The four nearest rows among all rows above each row, by straight-line distance, nearest first (none for the first five rows):
1: [ -6.7  -2.0   2.0 -17.2 -11.0  42.7   0.9  11.4  13.2  20.3 -10.9  32.1
   7.4  46.2  12.6  -2.1  10.4   5.2 -15.5  20.7   3.2  33.8   3.2 -10.1
  20.5 -26.5  -9.4   8.8  30.3  11.4  33.1  36.6  -5.7]
2: [ 18.2  14.7  13.2  70.4  32.0  24.4  17.8   9.6   0.1  23.9  24.7   1.6
  12.8 -15.3   2.9  -0.6  -0.4  -4.0   0.6  19.7 -10.9 -21.7  10.3  32.8
 -13.5  60.7  -6.5  -2.2  22.3  25.6   7.8  35.3  38.5]
3: [ 12.0   3.2  -4.6  21.7 -18.6 -13.8  -7.1  -0.6  -4.9  16.6  -2.8  -8.1
   0.5  26.5  48.2   7.0  24.6   7.4  -0.7  16.9  -2.5  27.3  22.4  -9.8
  36.0 -15.9  15.6  -5.5  44.6  13.1   5.1  -0.9  10.8]
4: [-14.6  -2.0 -13.2  50.9   1.7  16.1  22.7  13.0   0.2  42.2  14.6  18.7
  21.2  12.8  35.2   4.4  22.1 -16.2   7.6  26.5  16.9   4.7  15.2  25.6
  -4.8  18.0  -6.2   5.7  30.5   6.1  30.6  41.8   2.1]
5: [ 13.8   7.6   9.3  33.5   0.2  -4.6   6.3  16.8  25.8  18.8  22.5   1.3
  15.9  13.6  29.6  -8.4  34.2  -6.8   2.2  16.5 -25.9  29.6   3.4  14.9
  30.4  10.0   7.4   2.2  28.8  30.7   1.4  21.0  29.9]
6: [  6.7  17.3  -7.0  55.4   5.1   2.2  24.5  -1.8  -5.5  18.7   4.6  36.4
   6.6  29.1  31.6 -19.2  27.0 -15.9   6.7  33.8  23.4   3.6 -13.2  15.7
   4.0  16.7  -1.6   9.4  -8.8  12.8  20.5  35.5  25.6]  4 5 2 3
7: [ 16.1 -30.2  36.1  10.2  35.2 -21.2  10.7  16.2   3.7  14.8  16.5  -6.9
 -14.8  16.4  -3.6   0.5  39.4   0.9  -9.9  18.1  -6.8  14.3  13.4  10.7
  36.5 -33.9   1.3  12.1  12.0 -10.1  18.2  16.3  32.4]  5 3 1 6
8: [ 19.0  -9.5  15.8   9.9 -33.9 -21.8  -9.4  14.7  20.0  21.3 -23.2 -15.5
 -20.8  19.9   3.8   1.0  33.1  -3.9  -8.6  16.5  -6.1  22.3  29.7   0.1
  71.3 -60.2  13.9  -0.9  28.8   2.4   0.4  21.9  20.4]  3 7 5 1
9: [ 16.6  29.5  -8.0  42.8  33.4  26.0  -1.1   2.7  10.8  15.6  -0.8  23.4
  -0.6  15.4  25.3  14.2  13.1 -20.2  11.9   8.1  20.5  14.7   0.3  22.9
  12.5  14.2 -10.0  27.4  27.3  18.3  26.1  34.6  29.0]  6 4 5 2
10: [ 15.4   1.6  17.9  34.7  40.5  -7.7  10.8  17.6   5.4  32.3   3.4 -13.0
  -3.0  10.7  -1.7 -10.2  32.6  10.2   2.5  27.2  -3.3  -1.4  19.6  10.9
   1.1  11.1   9.1  20.6 -17.5  -7.6  12.8  40.5   4.3]  7 6 5 4
11: [  8.8  34.1 -14.5  56.0  32.8   6.7   3.1  -5.6 -10.3  42.4   3.4   9.9
   3.1  13.2  36.3  -0.6 -41.3  19.3  14.6  17.8  22.6  -1.3  -8.1  10.0
  10.2  44.8  17.4  11.8  45.2  19.2  12.1  54.7 -14.9]  9 4 2 6
12: [ -5.4  27.9  10.5   3.9  21.6  34.8  14.1  -7.1 -12.6  -9.5  -4.4  10.6
   4.0  24.9  37.4  24.0  -7.2  16.8  12.9  13.4  16.0  15.2  -2.7 -13.4
  36.8  49.8  -1.0  12.0  23.4   7.9  36.5  51.8  -9.1]  9 11 1 4
13: [  5.7  -0.4  16.9  55.4  36.6   9.2  17.0   1.3  16.1  28.5  22.6 -17.9
   5.8   4.7   8.2 -11.2  26.2 -10.8   6.4  26.6  13.0  -8.0   6.7  11.1
  -8.4  32.6  -6.1  13.1 -15.5 -21.0   1.8  45.5  35.7]  10 2 6 4
14: [ 12.5 -15.2 -11.0  34.3  17.7 -12.9   8.3  16.5   5.0  18.1  26.5   5.8
  13.8  16.4   6.7   8.5  15.1   6.1   1.1  21.9  -1.9   9.8  16.7   3.7
  34.0  -0.2  15.0   7.6   2.0  19.5   4.3  40.8  10.0]  5 10 7 4
15: [ 10.2  -8.5  17.6  33.2  21.6  18.7  12.6  20.7  18.3  28.8  35.8 -10.5
  10.9  24.6 -14.1  -3.1  16.1 -15.6 -10.3  29.2   8.3 -15.6  11.9  27.8
 -24.2  28.3  -2.4   5.2  24.1  -6.7   3.0  20.5  32.6]  13 2 10 4
16: [  9.1   5.9  -2.6  42.8   1.7  -6.8   5.1  -5.9   8.8  26.4   3.7  17.7
  -4.5  17.6  34.7  -4.4  14.3  -3.2  11.9  20.6  -1.4 -14.4   6.3  10.3
  21.5   6.0   7.1  24.3  21.1   7.1  17.2  25.2  -1.7]  14 6 4 9
17: [ 17.8   5.7 -21.8  51.7  46.0  12.3   6.2   1.3  13.7  30.7  28.5  -5.4
   8.6   2.0  -2.2  -5.7   7.8   2.2   7.8  24.6  20.4 -19.3   7.9  27.7
 -37.0  61.4  -4.4   7.3  34.9   2.8   1.8  41.7  44.2]  2 15 13 9
18: [ 13.9  13.5 -12.6   9.2   8.1  47.7   3.6   2.3  -5.9  -1.8   2.3  39.3
  21.1  23.8  35.7  -7.5  13.5  41.6  -4.9  22.8   8.0  19.1  -1.0 -11.3
  20.1  10.4  19.8  -4.2  30.0  18.5  23.6  50.5  -3.5]  12 1 16 14
19: [ 20.9  38.7 -15.3  65.4  45.5  31.3   8.6 -10.7  -3.8  37.5  26.1  20.1
  24.2  18.4  18.6 -22.0 -26.1  24.3   7.5  27.2  14.9 -12.7   7.0   7.1
 -34.4  73.6 -21.6  12.8  37.4  19.8  16.3  24.7 -24.7]  11 17 2 4
20: [  0.1  18.1   3.9  11.3  25.1  61.7  19.4  -4.2  19.2  -4.7  14.9  26.0
  16.7  10.3  19.1   4.4 -30.3  30.8  16.4  22.9  20.5  13.1 -13.9   1.3
  -8.0  25.0  -7.8   5.5  60.5  36.0   0.6  50.5   8.3]  18 12 11 9
21: [  5.6  28.6  -7.5  80.0  36.4  17.5  11.3  10.8   7.6  29.9  39.5  -6.5
  14.2  14.8 -10.2  -0.6  -0.2   3.1  -1.4  29.8   4.5 -16.2  13.5  37.9
 -19.9  51.0  -6.9  13.8  34.5   1.9  -5.7  40.9  31.5]  17 2 15 13
22: [ -4.2   7.1  -3.6   0.7   7.7  45.3  19.0   8.5  15.5  -7.0  -2.6  32.8
  18.1   7.1  31.9 -11.7  -2.4  13.4   5.1 -11.3  12.9  11.5   6.5 -15.6
  27.6   4.4   2.2  26.3  34.4  19.0  34.6  30.0 -13.8]  18 1 12 20
23: [  4.2   4.7  21.5  43.0  78.6   8.0   1.7  -0.5  23.8  29.5  11.9   5.4
  13.3  13.1 -14.8  -4.9  11.5   3.8   1.6  26.9   6.4 -19.5  28.8   8.5
  -5.0  46.7   7.6  10.2   3.9   3.0 -20.5   5.2  34.0]  13 15 17 10
24: [-14.9  13.2   6.4 -19.7  -0.7  21.8  12.7   6.0  -5.5  -4.3  -3.7  37.6
  -6.9  16.2  25.0  13.6 -10.3  37.0   5.0  11.0  11.8  27.6  11.9 -21.5
  50.8 -18.1  10.6  -1.9  37.7  18.1  25.5  53.5  -8.4]  22 18 1 12
25: [ 14.7   2.8  27.0  44.0  57.2   4.8  12.1   9.6  -4.6  17.2  19.1   7.4
  19.5  23.3  12.9   5.1   6.9  -9.9  -0.9  24.1  11.8  -6.5   8.7   4.4
 -22.5  11.8   3.3   7.2  -2.9   5.7   2.6  -4.4  38.7]  23 15 13 10
26: [ 10.7  36.7  -1.2  42.0  10.2  -4.4   5.8   1.8   9.1  13.7   1.5  17.6
 -19.1  24.7   3.3  -3.6  21.6   0.6  -1.6  10.9  11.6  24.9   6.8   5.7
  43.0  -3.6   6.1  13.6  27.1  15.1  28.6  26.3  16.4]  16 9 14 5
27: [-25.9  34.4   0.4  18.6   7.7  51.2  13.8  -7.5 -16.5   1.3   1.4  23.3
  10.5  14.5  34.5 -10.5   0.6  19.1  -1.5  30.8  -3.1  16.2  16.0  -1.1
  20.4  23.6  -3.5   8.9  23.8  26.5  19.6  25.8   1.7]  18 12 22 20
28: [ 32.6   2.0  -5.6  62.2  72.8  15.2   1.3  11.6 -16.4  37.1  48.9 -12.9
  16.6  20.8 -20.8   3.2 -12.4   8.3  -0.8  47.2  25.8 -36.7   3.6  22.4
 -50.6  73.6   0.9  24.3  24.7   9.9 -10.1   5.4  31.0]  17 21 23 2
29: [-11.3  41.9  11.6  50.6   1.6   3.9   9.0  12.4 -12.8   2.6   5.7  34.7
 -15.1   6.4  32.4  -9.3   1.1   0.6  18.5  15.4  17.0   7.5   2.3  16.2
  26.9 -12.3  -2.7  16.7   5.7  18.0  21.8  36.5   2.2]  26 16 6 9
30: [18.1 -4.1 -0.2 34.3 13.7 14.0 12.5 10.8 11.8 16.9 -7.9  2.8  2.1 18.6
  6.5  1.6 15.8  1.1 -2.2  9.3 14.9 18.0 23.0 16.4 16.1 -0.7 23.6  5.8
 30.4 10.9 22.4 18.8 45.6]  26 14 9 5
31: [ 18.6 -14.3  29.1  48.3  54.2  11.4 -16.6  -7.4 -12.1  28.5  17.3  11.2
   2.6  12.9 -22.9   5.7  15.7  13.8  12.8  25.6  -5.0  -0.3   6.7   9.0
   8.6   6.2   2.2   3.4   0.5 -11.8  -7.8   4.2  32.5]  25 23 10 13
32: [ -0.8  -3.7  -4.7  43.1  -0.8   8.1   7.9   7.8  19.6  17.1  -8.8   9.1
  -7.5 -10.1  -0.4  -1.4  16.6   7.0   2.0  21.1   6.7   2.7  -2.3   3.5
  20.0  14.1  10.5  14.4  24.6  19.7 -25.8  31.3  35.6]  30 14 16 5
33: [-6.6 49.3 -0.8 31.7 25.5  4.9 -8.7 -4.3 -6.3 24.1  2.5 44.9  9.4 14.6
 45.1  7.4 26.9 28.1  4.7 12.4 24.5 23.9  8.3  4.1  8.8 15.6 -7.5  1.5
  4.8 13.8 32.0 57.1 -4.3]  29 18 9 27
34: [ 13.6  27.1  -4.9  32.3  18.4   6.6   6.0  -5.1 -10.4 -14.8   2.7  14.2
 -12.9  15.3  33.2   5.2  17.0  -0.8  10.1  38.7  16.8   7.3  25.7  17.7
  33.4  26.2  -3.5   9.1  27.0   1.8  25.0  21.8  27.0]  26 9 16 30
35: [  1.5  -3.1  33.7  20.3 -14.3  -2.1 -12.4  12.7  13.1  20.5  -7.0   2.3
  17.4  36.8   1.8  -7.4  30.6 -13.6 -12.3  21.5  12.2  -4.7  17.6  13.6
   9.5 -25.9   6.0  10.5  31.7  12.4   1.4  20.2  22.6]  30 16 5 3
36: [  9.9   4.4  19.1  19.0  38.4   4.0   3.1  -0.4  25.1  22.3   8.7   2.5
  16.0   8.6 -12.3   0.9   0.2  -0.1   5.6  11.8  -1.5  13.0  25.0  29.4
  -3.0 -25.0  18.5  -8.9  -8.7  21.0  -6.2  29.6  30.1]  30 14 10 25
37: [ -3.4  15.0  -2.8  48.9  28.4  20.0  13.9 -10.1  11.6  38.9  27.8  -2.9
   0.4  13.4  -1.7   0.1  10.0  -6.7  -1.2  30.3   6.2 -23.9   6.5  16.6
  -2.9  23.1  -9.0   9.9  13.9   3.4  12.5  39.8  30.5]  13 15 21 17
38: [ -1.7  37.9 -12.3  51.1  54.6  25.7  25.3  30.3   6.4  32.7  29.4  -6.2
  14.3  21.1 -14.1 -10.2 -13.3  12.5   3.2  30.8  22.8   6.5  -2.0  26.0
 -32.5  55.0   3.8  20.8  34.2  10.8   3.6  48.4  25.8]  21 17 37 2
39: [ -0.3  27.4  -1.0 -15.6  -7.0  39.7  18.1  -9.0   1.1   9.1 -15.5  40.9
  -3.4  18.9  30.0   1.9   3.8  34.4   6.9   3.0   9.6  21.2  -9.2  13.5
  36.8 -35.1  -4.2   1.0  37.5  14.7  41.0  45.6   4.8]  24 1 22 18
40: [ 18.8  32.2   2.3   6.9 -12.9  40.2   6.9  -6.4  -3.8   9.7   7.6  34.5
   7.4 -16.4  26.8  -5.2  -5.3  15.1  14.9  12.5   5.9  23.3   0.2   3.0
  12.2   9.3  -4.1  11.4  25.8  25.5  21.8  33.0   0.2]  27 22 18 39
41: [ -3.8  42.0   1.0  14.2  22.4  51.8  -0.3  -6.4   1.5  -6.6  -3.9  23.6
  12.6  19.3  28.4   5.5   8.8  27.7   8.7  -3.6  18.4  21.2   1.3  -0.8
  28.7 -10.2  12.1  -5.9  38.7   9.9  16.7  26.9  16.7]  18 39 27 22
42: [  1.7  11.3   4.7 -17.4 -23.1  -6.0   0.0  -5.2   2.6   3.5 -33.5  31.0
  -0.3   1.5  36.6   7.0  -4.1  33.4   9.5  32.4   1.4  36.5   0.8 -13.8
  24.1 -76.7   3.7  -9.9  23.3  26.8  25.7  45.3   5.8]  39 24 1 3
43: [ 21.8  13.5  24.8  17.0   6.0   6.6   0.4  12.1  12.4  33.7   5.3   3.2
  12.4  24.4  -0.3  -4.4  18.5  -2.5  13.5  23.1 -13.2   4.5  14.7  15.9
  -7.9 -25.9   7.5  22.2   7.1   7.7   1.4  25.1  -4.2]  35 36 10 16
44: [ 12.3  12.4  -1.6  13.0  12.8  37.3  10.4 -13.0  -2.1  -2.0   1.6  27.6
  14.7  22.3  44.4  -8.2   5.0   5.8  -3.5  18.3  20.4   8.4  10.2  17.9
   1.0  14.8   0.1  -5.6  19.4  12.6  32.9  36.6  -6.0]  18 27 40 22
45: [ 13.2  14.8  -6.8  43.8  51.0   8.2  21.0   1.0  -5.9  23.5  35.9  -9.2
  15.0  19.4  -2.3 -20.4  24.7  10.1   9.4  22.6  16.2   0.7  10.6  10.6
  31.6  23.3  -7.8  -1.6   2.9   9.3  -6.8  30.6  32.9]  37 13 14 10
46: [  6.3 -15.6  -7.3  23.0 -18.2   0.9  25.3  10.6  21.7  22.9  -1.3 -13.4
   3.3   9.9  -1.8   0.8  19.5  -0.5   8.7   8.5   2.5  20.8   7.5  17.0
  26.5  -5.8  -2.9   0.6  35.1  15.5  19.8  36.1   9.7]  30 14 5 32
47: [-10.7  37.3  -7.5  29.3  14.5  66.6  23.9  -8.8   1.7  22.1  13.5  25.6
  20.1  11.5  14.2  23.0  -6.8  17.6  11.6  13.1  17.5  -2.3   2.9   3.6
   9.3  99.9  -6.9  12.1  46.8  33.1  43.2  44.3  -0.9]  12 20 27 19
48: [  5.3  28.1   5.7  51.8  28.5  -9.9  14.5  10.1  15.3  19.0   9.0  -0.7
  -2.1   3.7  12.2   5.5  15.7   3.2  -2.8  25.6   5.5  22.7   1.3  17.7
 -16.3  17.5  -2.4  -2.2 -22.8   5.2   2.9  28.9  38.2]  13 10 25 37
49: [43.8 40.3 -2.7 57.5 -9.4 -3.4  0.6  8.8 19.7 30.1 28.1 -4.0  7.8  5.8
 36.4 -8.8  7.6 -2.5 11.0  9.3  7.7  5.3 17.2 19.5 19.2  7.8  7.1 -1.6
 11.1 14.1  6.3 22.0  1.2]  16 5 26 14
50: [  3.3  20.8 -26.7  71.2  31.2  27.7  12.4  20.3   9.9  49.6  44.2 -17.4
   6.5  -8.5  -7.0  -5.1 -13.3  -8.3  18.0  25.9  41.7 -28.9  28.6  23.3
 -34.9  70.1  -1.6   2.1 -21.4  17.1 -13.2  34.4  37.3]  17 21 2 38
51: [ 10.0  24.6   1.6  80.6  46.5   6.4   6.0  -1.1  -0.2  42.2  24.9  -6.5
  13.6  -5.5  30.5  11.1  -5.6   1.1   4.3  18.9  16.2   9.8   5.6  17.3
 -20.6  48.4 -13.1   4.9  35.3  30.6 -19.9  59.6  22.5]  21 2 17 38
52: [-2.2 26.3 -8.3 62.5 10.0 -8.0 24.7  6.2 14.8 22.5 16.1 10.2  7.8 26.1
 27.5 -4.7 21.7 10.2 -6.9 39.0 13.3  6.9 15.4 39.8  8.3 38.3  7.8  4.4
 -7.9 31.5 24.5 25.2  0.8]  6 48 4 16
53: [  4.0  37.0  18.2  42.6  23.6  23.3  15.2  -1.1  11.9  43.1   2.4   9.4
   1.7  23.6  31.3  -5.8  -4.8 -11.6   5.5  38.1  11.7  17.2 -10.4  25.9
  11.6  32.6   1.1   8.2  33.0  20.3  -6.8  21.5  44.0]  9 37 6 48
54: [ 14.5  12.1  19.2  -2.1 -43.7 -32.1   2.1  14.9  15.7  11.7 -18.8 -10.2
 -30.5   6.4  25.5  13.7  44.0  -4.3   2.5  22.7 -20.6  50.5  -0.4   5.7
  33.3 -82.2   3.6   4.7  25.9  18.7   0.6  31.6  29.4]  8 42 3 46
55: [ 24.2   7.9  -9.3  56.8  21.3  27.2   7.0   7.7   5.0  16.7  27.9 -16.1
  -0.6  17.2 -12.5  -2.4  -4.4  -7.5   5.3  13.4   8.2 -13.8  12.3  11.3
 -16.5  50.2 -12.8  10.6  31.6   1.3  -8.6  47.3  54.4]  17 21 37 2
56: [  8.8  26.5   6.4  38.2   8.3 -11.0  10.7  28.2   4.4   9.5   0.1  21.3
  25.4  11.2  29.5 -13.4  29.4   9.9  14.0  33.6  12.9  -4.4   3.0  -4.0
  27.2  -7.1  -6.7  -2.4  45.0   6.5  31.3  30.5  10.1]  16 26 29 34
57: [-16.7  29.0 -16.1  27.8  29.3  26.8  26.0 -10.5  -9.6   9.7  34.4  30.8
  14.9  24.0  21.8 -12.2  -8.2  18.4  10.4   8.1  29.7  -6.3  -4.8   3.8
   8.9  99.9 -17.5   0.6  35.0  10.2  16.4  45.1   1.1]  47 19 12 11
58: [ 15.4   2.3   6.4  26.9  47.5  -4.9   1.0 -12.5   8.8  14.6   6.6 -20.4
 -10.5  19.3 -11.1  12.2  14.0 -13.3  11.1   8.8  -1.8   2.7  12.4  22.9
  13.5  -7.6  11.9   0.2   5.2   2.7   2.0  -0.6  12.9]  36 31 10 30
59: [  7.3  17.7  -5.0  49.6  23.2  14.8  27.3  19.1   5.5  16.9  24.1   0.0
   5.6 -14.3  18.4  -0.3   4.3  -1.8   1.1  31.6   7.8 -22.9  16.4  20.6
 -23.1  46.8   4.1  18.3  38.0  -1.5  -8.2  48.9  10.2]  21 17 2 37
60: [ 25.9  20.8 -12.0  29.9  -1.8   1.8  11.5   0.9  29.7  22.4  -1.9   7.7
  -7.9  28.4  27.8  -6.2  25.3   9.2   2.0  22.2   8.1  -6.4   7.2  17.3
  34.7 -23.8  -1.4   4.3  36.2  17.4  -4.5  31.0 -19.9]  16 26 46 49
61: [  3.7  23.7  -2.2   6.5  15.8  31.4   6.0  -2.3 -10.6   2.5  -4.1  31.2
   1.5 -10.8  40.9 -11.5  -4.0  21.9   8.1  23.4   3.3   9.9 -16.4  -6.1
  38.3  49.6  -8.4   7.6  47.0  19.9  15.9  30.1  -7.3]  40 27 12 18
62: [ -3.3  19.7   4.3  -1.7 -12.8  49.0  16.3  -7.3 -18.7  -1.6  10.6   8.3
  16.3  22.9  35.0  -9.3   1.9   4.8   8.2  26.6  35.3  10.1   0.9  -8.3
  15.7  -3.7  -1.9   7.2  35.7  -2.3  33.2  27.5  30.3]  44 41 27 40
63: [ -2.0  38.9 -14.3  30.6   5.5  51.2  11.3  -8.5   0.1  39.9  22.4  20.3
  20.9 -24.8  31.4  10.8   2.8  20.7   3.7  10.9  30.0 -11.3 -10.5   2.4
 -31.0  61.4 -15.7  16.5  39.6   5.9  13.2  42.4  12.1]  47 59 57 19
64: [ 14.6 -10.0  -6.0  48.6   2.8 -15.2   0.7  -1.8   8.0  39.3  28.9   2.1
  -4.5   9.6   3.0  -5.7   4.3  -2.2 -11.6  31.3  -0.9  -0.5  11.0  30.4
  33.9  -6.1   5.7  12.8 -13.5  17.1 -11.7  40.1  28.4]  14 32 16 37
